Below is a small trained network, with its code and all its weights. Each question gives an input and a class and asks what happens when units are switched off, that is, made to give their printed mean instead of their output.

import numpy as np


def w(rows, s, z=0):
    codes = np.array(rows[::2]) - 128.0
    scale = np.full(codes.shape[1], s)
    scale[-1] = z or s
    return codes * scale


def norm(h):
    return h / np.sqrt((h * h).mean(-1, keepdims=True) + 1e-5)


def f(y):
    return np.maximum(y, 0)


def log_softmax(a):
    a = a - a.max(-1, keepdims=True)
    return a - np.log(np.exp(a).sum(-1, keepdims=True))


def net(x, mask):
    res = np.array(x, float).reshape(1, 6) / 4 @ E
    u = 0
    for l in range(2):
        y = f(norm(res) @ A[l][:, :-1].T + A[l][:, -1])
        res = res + np.where(mask[u : u + 8], y, B[l][:, -1]) @ B[l][:, :-1]
        u += 8
    return log_softmax(norm(res)[-1] @ U[:, :-1].T + U[:, -1])


A, B = {}, {}
E = w([
[88,94,206,217,191],'x0',
[118,100,85,118,161],'x1',
[122,114,107,124,146],'x2',
[170,251,118,75,254],'x3',
[126,135,136,120,129],'x4',
[13,213,45,138,124],'x5',
],0.0056)
A[0] = w([
[91,128,122,29,166,115],'L0N0',
[46,174,127,240,154,6],'L0N1',
[120,85,54,149,100,176],'L0N2',
[93,124,129,76,219,158],'L0N3',
[60,134,144,177,159,11],'L0N4',
[155,103,168,200,180,75],'L0N5',
[1,151,128,170,179,45],'L0N6',
[60,147,85,82,106,14],'L0N7',
],0.008,0.0015)
B[0] = w([
[162,98,70,136,52,203],'L0N0',
[253,155,105,62,95,242],'L0N1',
[148,146,221,97,127,220],'L0N2',
[154,121,202,109,217,226],'L0N3',
[200,32,151,89,89,192],'L0N4',
[100,218,203,159,150,215],'L0N5',
[191,104,110,163,55,253],'L0N6',
[7,112,161,163,134,216],'L0N7',
],0.0062,0.0039)
A[1] = w([
[183,221,59,101,183,244],'L1N0',
[235,230,113,127,121,132],'L1N1',
[94,76,214,239,240,135],'L1N2',
[219,189,163,173,59,92],'L1N3',
[254,53,151,76,69,254],'L1N4',
[79,142,185,155,95,165],'L1N5',
[193,145,105,170,166,47],'L1N6',
[71,175,104,163,29,48],'L1N7',
],0.0079,0.0035)
B[1] = w([
[96,126,110,246,176,216],'L1N0',
[104,99,164,148,190,204],'L1N1',
[19,180,224,71,46,185],'L1N2',
[113,84,100,104,132,186],'L1N3',
[195,151,95,142,109,255],'L1N4',
[134,135,73,31,165,169],'L1N5',
[255,203,130,10,122,147],'L1N6',
[85,86,86,91,193,169],'L1N7',
],0.0079,0.0095)
U = w([
[218,74,52,109,43,254],'0',
[235,171,97,207,253,161],'1',
[77,122,215,91,25,57],'2',
[73,203,211,128,197,96],'3',
[27,62,7,10,103,31],'4',
[28,182,55,254,206,114],'5',
],0.0091,0.0033)

Each question gives the input, the list of numbers given to net, and the class t.
The units are the neurons (one row each of A and B). Each row of codes is followed by its name. A weight is (code - 128) times the scale printed after its matrix; where a second scale follows, it is the last column's (A, B and U).
mask holds one flag per neuron, layer by layer. A switched-off neuron (its flag False) gives its mean, the last column of its row in B, instead of its output. The means were averaged over made-up inputs and are rounded, as every weight is.
A unit's drop is (log p(t) with every unit on - log p(t) with that unit switched off) / (log p(t) with every unit on - log p(t) with every unit switched off).
The circuit of an input: a set's keep is (log p(t) with only the set's units on - log p(t) with every unit switched off) / (log p(t) with every unit on - log p(t) with every unit switched off). Starting from the 12 units with the biggest drops (on a tie, the unit counted first), units are removed one at a time, each time the one whose removal leaves the highest keep (on an exact tie, the one counted first), for as long as the keep stays at least 0.8.
units of the circuit, in order: the units of the circuit, biggest drop first
k most important neurons: the k neurons with the biggest drops, biggest first
drop when u is switched off: that unit's drop, to one decimal
input [-7,8,-6,3,-3,6], class 5: most important neuron => (L1N0)
input [6,-4,2,6,4,7], class 1: units of the circuit, in order => (L0N1, L1N2)
input [3,-7,-7,6,-6,-6], class 3: units of the circuit, in order => (L1N2, L0N1)
input [5,1,8,8,-5,-8], class 3: 2 most important neurons => (L1N2, L0N1)
input [0,-2,-8,-8,4,8], class 4: units of the circuit, in order => (L1N7, L1N5)
input [8,6,-2,-6,0,4], class 0: 2 most important neurons => (L0N1, L0N6)
input [7,-6,3,5,3,5], class 1: 2 most important neurons => (L0N1, L0N6)
input [-3,-3,-5,4,0,1], class 5: units of the circuit, in order => (L1N0, L0N1)
input [3,7,-7,-6,-3,-6], class 2: 2 most important neurons => (L1N2, L0N1)
input [8,-8,-1,0,2,4], class 0: 2 most important neurons => (L0N1, L0N4)
input [4,7,3,5,0,6], class 1: 3 most important neurons => (L0N1, L0N6, L1N6)
input [1,8,2,3,2,-7], class 3: 4 most important neurons => (L1N2, L0N1, L0N5, L0N6)
input [-1,4,0,-1,-1,7], class 4: 4 most important neurons => (L0N7, L1N7, L1N0, L1N4)
input [-5,-5,4,1,-2,-1], class 1: units of the circuit, in order => (L1N1)
input [0,-7,7,-1,4,8], class 4: 2 most important neurons => (L0N7, L1N7)
input [-1,0,-4,6,-8,3], class 5: 2 most important neurons => (L1N0, L1N4)
input [7,-5,1,4,4,8], class 1: 3 most important neurons => (L0N1, L0N6, L0N4)
input [1,1,-2,2,4,-7], class 3: 2 most important neurons => (L1N2, L0N1)
input [6,2,2,7,3,-4], class 3: drop when L1N2 is switched off => 0.4
input [1,-3,5,5,3,-7], class 3: drop when L0N5 is switched off => 0.2
input [-8,-6,2,6,-1,3], class 5: drop when L1N4 is switched off => 0.1
input [-3,8,2,5,1,4], class 5: units of the circuit, in order => (L1N0)
